Each row has a name. Each piece below is followed by the name of the row it came from. Each question is about the rows just above it.

[147 191  91 109  91 141 148 132] -> gaz
[130 191  91 109  91 141 148 132] -> zolat
[117 191  91 109  91 141 148 132] -> kes
[130 191  91 109 100 141 148 137] -> misu
[130 191  91 109 109 159 148 169] -> Gof
[130 191  91 109  90 141 148 132] -> Doz
[130 191 128 118  91 141 148 132] -> Fose
[115 134  91 109  87 141 148 121] -> ranel
Which row holds [130 191  91 109 109 159 148 169]?
Gof
q: [130 191  91 109  90]
Doz

[ 84 118  90 134 129  90 122 184  90 148 131 122 141 141 167 154 154 154
 149 148 127 115 172 143  99 128 162  60 102 138 124 113  89 164  72 128
 143 120  74 166 116 129 133 132] = Lupi
[131 128 107 129 139 116 111 149 101 112 114  81 131 127 149 101 128 151
 131 142 128 138 122 140 127 119 150 114 121 151 141 140 108 101 104 104
 122 124 170 147 135 130 160 121] = Saf
[126  98 139 123 116 117 172 124 136 115 159  64 114 130 129 117  93 131
 128 108 129 116 117 125 116 142 148 140 123 143 132 122 144 177  83  98
 110 130 115 146 154 142 139 137] = tapen
[138 129 162 131 110 119 121 133 112 117 159 134 123  91 159 121 121 103
 125 148 133 119 139 119 127 150 119 114 124  86 105 131 141 149 136 109
 111  79 168 137 120 173 118 137] = bugav
[172 116 152 132 136  73 113 149  85 138 132 131 111 118 111 146 129 153
 136 191 130 100 127 141 147  97 124 146  87  93 103 130  97 112  87 126
 119 146 149 141 127 111 103 114] = zoko
The row with [153 136 191 130 100 127 141 147  97 124 146  87] is
zoko
Where do [132 131 111] appear?
zoko
q: [131 128 108 129]
tapen
q: [119 150 114]
Saf

[116  85 119 121 106 127 123 145 161 146 109 145 134 117 124 117 133 150
 123 133 148 118 156 140 141 117 124 114 119 141 128 122 175 110 146 148
 121 121 137 138 138 135 119 119 128 113 151] : tis
[137 132 143 115 126 123 136 139 127 127 113  99 136 146 134 157 130  74
 141  99 116 147 102 120  96 153 125 125 119 127 145 145 125 124 125 105
 129 150 105 132 103 151 170 153 111 177  98] : tiri
[123 125  91 186 159 118  79 117 110 158 140 193 120 118 136  99 168 197
 160 127  98 107 152 139 146 117 157 107 124 110 135 116 114 159  79 144
  93  66 147  72 141  89  70 100 124  72 168] : nusa
[114  85 124 119 108 126 125 144 156 139 110 143 138 108 127 117 128 152
 126 132 160 118 154 132 140 129 114 122 120 141 124 121 173 110 142 147
 131 126 137 133 137 132 116 118 136 115 155] : Bilal
[180 123 133 112 126 104 126 145 126 129 127 116 149 129 148 142 138  79
 155 116 144 141 105 119 110 167 124 126 125 123 144 148 137 130 108 109
 152 136 129 111  90 143 153 138 128 185 114] : damub
[143 121 150 123 126 105 127 145 127 130 125 112 148 134 146 145 138  74
 154 113 138 143 103 120 107 164 126 124 124 123 146 149 135 129 110 106
 148 138 125 115  90 147 159 141 124 187 109] : Sov
[142 121 150 123 126 105 127 145 127 130 125 112 148 134 146 145 139  74
 154 113 138 143 103 120 107 164 126 124 124 123 146 148 135 129 110 107
 148 138 125 115  90 146 158 141 124 187 109] : vesi
[121  96 139 123 122 114 122 139 132 122 123 137 149  93 142 119 126 140
 144 128 179 123 133 112 133 167 102 138 125 133 122 128 154 122 115 134
 159 130 139 105 118 124 114 119 152 137 154] : Luv
[122 155 130 106 133 156 149 115 115 107 112  92 115 137 113 153 103 117
 111 102 109 138 112 113 103 136 112 145 123 133 121 125 100 122 145 116
 117 161  90 148 142 134 151 151 119 126 107] : Pafug
[107 164 126 127 124 123 151 112 113 105 115  93 113 136 112 151 101 121
 107 105 109 137 113 113 105 133 112 147 125 133 118 123  97 122 146 118
 118 161  91 150 145 132 148 150 121 121 107] : fumor
[125 100 142 125 124 111 122 140 129 122 125 134 151  96 145 121 128 131
 148 127 177 125 128 111 130 171 104 138 125 131 125 132 150 125 111 130
 161 130 139 102 112 125 118 121 151 145 150] : dapas
q: [179 123 133 112]
Luv
[143 121 150 123 126 105 127 145 127 130 125 112 148 134 146 145 138  74
 154 113 138 143 103 120 107 164 126 124 124 123 146 149 135 129 110 106
 148 138 125 115  90 147 159 141 124 187 109] is in which row?
Sov
Where do [121  96 139 123 122] appear?
Luv
Where do [113 136 112 151 101 121 107 105 109 137 113 113] appear?
fumor
q: [116 118 136 115 155]
Bilal
Where do [135 129 110 107 148 138] appear?
vesi

[168 176 156 137] -> movo
[126 158 137 104] -> zoz
[136 133 129 139] -> Gupib
[117 105 103 129] -> dupiz
[139 142 134 158] -> muge
[126 158 106 106] -> zota
[114  83  91 140] -> ked
[104 103  90  56] -> Tobi
[142 134 139 147] -> paf
[125 128 124 133] -> vemib
[207 202 181 167] -> nodar
[142 134 139] is in which row?
paf
q: [105 103]
dupiz
Where do [202 181 167] appear?
nodar

[148 123 100 130 128 130 122 132 149 105 133 116 135 130 151 112 127 119
 123 137 115 130 144 126 112 113 136 115 122 130 110 150 128 131 109 134
 130 128 124 142 144 111 131 119 144 122 122 116 129 129 125 130 119] : Gev
[133 115 133 124 121 127 126 131 144 127 132 135 119 132 129 120 132 128
 125 146 108 144 145 131 123 123 132 126 111 132 107 149 115 112 124 130
 112 137 129 123 116 133 132 115 114 126 120 122 123 152 122 130 115] : Tev
[128 127 135 117 122 129 131 115 118 141 119  44 130 124 119 130 134 126
 128 121 137 109 112 133 130 142 121 142 136 121 156 110 127 127 130 124
 140 125 122 136 125 132 128 130 131 116 120 128 136 109 135 138 131] : Mis
[135 133 117 134 131 129 133 131 139 127 143 129 129 133 143 110 126 115
 131 138 113 132 147 130 117 121 135 114 121 138 109 146 123 126 105 131
 132 129 124 138 138 117 135 120 140 119 114 113 129 134 129 131 117] : dabu
[128 127 135 117 122 129 131 115 118 141 119  44 130 124 119 130 134 126
 128 121 137 109 112 133 130 142 121 142 136 121 156 110 127 127 130 124
 140 125 122 136 131 141 126 151 133 110 127 141 123 137 119 128 116] : rusud
[124 127 138 120 137 130 125 123 151 128 137 148 125 131 127 116 132 126
 134 139 133 122 139 134 127 134 130 115 128 140 123 135 115 124 120 110
 147 124 127 136 137 116 134 126 134 121 105 114 140 129 138 125 122] : tur
[117 131 140 121 139 129 106 123 133 114 129 113 119 116 108 129 124 134
 148 121 138 122 128 124 143 129 126 128 143 137 130 117 141 126 139 109
 127 120 148 123 130 134 116 125 127 140 126 138 131 126 129 114 136] : nize
[116 112 135 109 132 130 123 123 118 118 143 111 117 122 111 128 118 120
 123 129 122 125 140 135 142 132 134 114 138 159 120 121 140 129 112 112
 125 128 142 117 131 151 141 127 133 141 110 123 126 137 130 116 127] : naz
[151 137 117 139 114 135 135 130 120 131 112 128 129 129 129 123 135 123
 128 123 112 137 121 121 119 124 123 148 120 100 130 128 130 122 132 149
 105 133 124 133 116 123 113 120 119 119 143 139 119 128 121 143 124] : zaso
[120 124 145 114 129 123 126 118 125 132 118 106 124 122 109 135 132 131
 129 119 146 112 113 132 137 146 119 139 138 125 151 104 126 125 137 118
 141 122 130 129 122 133 125 134 125 123 122 135 138 117 137 131 136] : Leve
Which row holds [131 151 141 127 133 141 110 123 126 137]?
naz
q: [129 113 119 116]
nize
The row with [135 115 124 120] is
tur
q: [148 120 100 130 128 130 122 132 149 105 133]
zaso
q: [110 150 128 131]
Gev

[152 176 139 130 153 117  72] : Figot
[151 119 165 189 152 140  75] : Vok
[152 183 139 127 153 108  65] : tagi
[152 127  79 134 122 179  75] : Nuza
[152 109 158 191 139 152  75] : Bubis
[148 148 118 148 206 129 111] : zuz
[152 166 137 134 153 124  75] : Vabus
[175 139 139 132 153 111  67] : Nudok
[124 137 152 134 166 153  73] : nipup
[150 109 175 201 146 144  75] : mer
Where do [109 175 201] appear?
mer
q: [124 137 152 134]
nipup
q: [176 139]
Figot
The row with [152 166 137 134 153 124] is
Vabus
The row with [148 148 118] is
zuz
q: [124 137]
nipup
q: [201 146 144  75]
mer

[ 84 120 179 111 182 122 133 121 119 144 126  60 164 120 129 138 128 127
 100 104] -> tet
[146 103 101 138  87 144 121 136 126 146 126 137 121 120 128 136 125 156
 133  79] -> rul
[ 79 101  85 146 101 120 118  95 125 141 129 122 128 116 127 143 117 125
 135  60] -> Peb
[117 125 132 144  87 138 124 128 161 128 128 151 129 149 130 125 134 113
 135 172] -> lano
[133 129 177 159 142 113 147 131 128 136 144 177 111 111 120 125 130 144
 122  50] -> Rifom
[ 84 120 179 111 182 122 133 121 119 144 126  60 164 120 129 138 128 127
 100  92] -> Vev
[ 79 101  85 146 101 120 118  95 125 141 129 122 128 116 127 143 117 125
 145 172] -> Tatu
[159 108 162 129 129 139 122 139 116 113 136  89 149 165 133 147 132 121
 127 143] -> tede
[133 129 177 159 142 113 147 131 128 136 144 177 111 111 120 131 123 121
 144 160] -> Tonak
[166 130 158 144 120 132 135 134 126 141 115 116 114 140 126 152 133 121
 117 141] -> bepe
[146 103 101 138  87 144] is in which row?
rul
[108 162 129 129 139] is in which row?
tede
[117 125 135] is in which row?
Peb
[133 129 177 159 142 113 147 131 128 136 144 177 111 111 120 125 130 144
 122  50] is in which row?
Rifom

[113 130 146 127 140] : Parit
[129 154 132 145 135] : Gulu
[116 126 115 123 115] : baro
[130 149 133 141 137] : nogeg
[126 128 129 128 128] : Soz
[135 134 177 126 153] : rabo
[112 125  91 117 103] : bon
[132 140 140 149 116] : fevu
[134 198 142 172 152] : bosil
[118 126 120 117 134] : fabe
[121 129 136 128 135] : vof
[112 126 135 136 128] : Leb
q: [125  91]
bon
q: [128 135]
vof
Where do [142 172] appear?
bosil
[136 128 135] is in which row?
vof
q: [135 136]
Leb
Which row holds [149 133 141 137]?
nogeg
q: [140 140]
fevu

